Below is a small trained network, with its code and all its weights. Each question gives an input and a class and asks what happens when units are switched off, that is, made to give their printed mean instead of their output.

import numpy as np


def w(rows, s, z=0):
    codes = np.array(rows[::2]) - 128.0
    scale = np.full(codes.shape[1], s)
    scale[-1] = z or s
    return codes * scale


def f(y):
    return y / 2 * (1 + np.tanh(0.7978845608 * (y + 0.044715 * y**3)))


def log_softmax(a):
    a = a - a.max(-1, keepdims=True)
    return a - np.log(np.exp(a).sum(-1, keepdims=True))


def net(x, mask):
    res = np.array(x, float).reshape(1, 6) / 4 @ E
    y = f(res @ A[0][:, :-1].T + A[0][:, -1])
    res = res + np.where(mask, y, B[0][:, -1]) @ B[0][:, :-1]
    return log_softmax(res[-1] @ U[:, :-1].T + U[:, -1])


A, B = {}, {}
E = w([
[58,23,234,42,207,195,195,147,128,223],'x0',
[4,186,104,118,206,49,79,140,215,98],'x1',
[227,92,152,72,27,134,138,187,194,184],'x2',
[169,179,108,103,191,112,74,168,55,220],'x3',
[149,151,141,29,180,106,70,162,88,177],'x4',
[180,167,169,135,172,180,200,146,67,1],'x5',
],0.0084)
A[0] = w([
[141,93,199,112,91,162,147,159,128,205,161],'N0',
[159,103,210,94,140,175,125,129,101,124,126],'N1',
[152,149,132,161,90,153,205,111,200,104,162],'N2',
[111,116,89,183,86,116,184,74,184,78,131],'N3',
[178,28,190,121,104,216,214,167,119,171,196],'N4',
[101,141,99,115,189,57,6,141,202,156,214],'N5',
[157,186,130,119,94,65,107,134,84,173,254],'N6',
[50,117,125,124,164,158,135,115,134,108,128],'N7',
[137,107,149,148,144,128,225,95,155,36,234],'N8',
[69,140,119,155,182,80,67,87,122,125,149],'N9',
[162,129,125,105,105,75,56,165,166,132,97],'N10',
[179,144,92,172,132,153,19,94,103,124,164],'N11',
[176,176,120,164,83,116,159,111,38,100,228],'N12',
[154,148,128,182,134,149,100,145,43,155,149],'N13',
],0.011,0.0032)
B[0] = w([
[112,64,170,115,71,151,176,39,122,172,205],'N0',
[97,145,149,95,116,160,189,130,88,126,179],'N1',
[205,147,136,193,96,173,43,74,66,123,184],'N2',
[180,103,89,203,118,146,30,139,158,132,196],'N3',
[198,69,239,101,135,182,194,82,44,218,253],'N4',
[26,140,155,146,44,9,152,90,243,138,216],'N5',
[89,95,47,20,98,158,140,81,189,114,183],'N6',
[188,152,185,172,216,143,110,73,123,152,169],'N7',
[164,166,161,192,158,213,37,233,89,38,204],'N8',
[34,38,113,100,220,163,89,111,204,155,190],'N9',
[158,159,111,81,42,105,160,151,132,131,168],'N10',
[57,102,2,30,140,117,179,155,95,41,184],'N11',
[191,102,25,124,181,89,107,134,17,103,202],'N12',
[139,122,82,105,161,126,143,117,85,189,171],'N13',
],0.0079,0.019)
U = w([
[158,135,122,217,99,163,52,151,112,67,107],'0',
[36,119,142,135,184,88,125,106,180,145,119],'1',
[148,90,193,108,102,175,201,85,100,184,172],'2',
[76,148,85,106,2,52,144,151,213,118,215],'3',
[119,179,200,123,161,159,165,191,54,53,150],'4',
[111,121,6,88,137,110,149,142,70,92,5],'5',
],0.01,0.0013)

Each question gives the input, the list of numbers given to net, and the class t.
The units are the neurons (one row each of A and B). Each row of codes is followed by its name. A weight is (code - 128) times the scale printed after its matrix; where a second scale follows, it is the last column's (A, B and U).
mask holds one flag per neuron, in row order. A switched-off neuron (its flag False) gives its mean, the last column of its row in B, instead of its output. The means were averaged over made-up inputs and are rounded, as every weight is.
A unit's drop is (log p(t) with every unit on - log p(t) with that unit switched off) / (log p(t) with every unit on - log p(t) with every unit switched off).
The circuit of an input: a set's keep is (log p(t) with only the set's units on - log p(t) with every unit switched off) / (log p(t) with every unit on - log p(t) with every unit switched off). Starting from the 12 units with the biggest drops (on a tie, the unit counted first), units are removed one at a time, each time the one whose removal leaves the highest keep (on an exact tie, the one counted first), for as long as the keep stays at least 0.8.
circuit, biggest first: the units of the circuit, biggest drop first
k most important neurons: the k neurons with the biggest drops, biggest first
drop when u is switched off: that unit's drop, to one decimal
input [2,-6,-5,-8,5,2], class 4: circuit, biggest first : [N8]
input [-8,4,-7,-1,-3,0], class 1: 2 most important neurons : [N9 N5]
input [-5,-3,4,0,-1,-5], class 3: 3 most important neurons : [N4 N10 N8]
input [-7,2,-8,3,-7,3], class 5: 2 most important neurons : [N11 N12]
input [-1,6,-6,5,8,-6], class 3: 2 most important neurons : [N5 N10]
input [-5,-1,5,-5,4,1], class 0: 2 most important neurons : [N5 N2]
input [-1,-2,-3,-4,3,8], class 4: 4 most important neurons : [N3 N1 N5 N9]
input [-6,-4,4,4,8,-3], class 5: 3 most important neurons : [N11 N12 N13]
input [6,7,4,-5,-3,6], class 0: 2 most important neurons : [N8 N2]
input [0,-2,-3,8,-1,-3], class 5: drop when N13 is switched off : 0.1
input [-3,-8,-4,-1,6,7], class 5: drop when N12 is switched off : 0.5
input [4,0,-5,8,-7,3], class 4: drop when N5 is switched off : 0.4
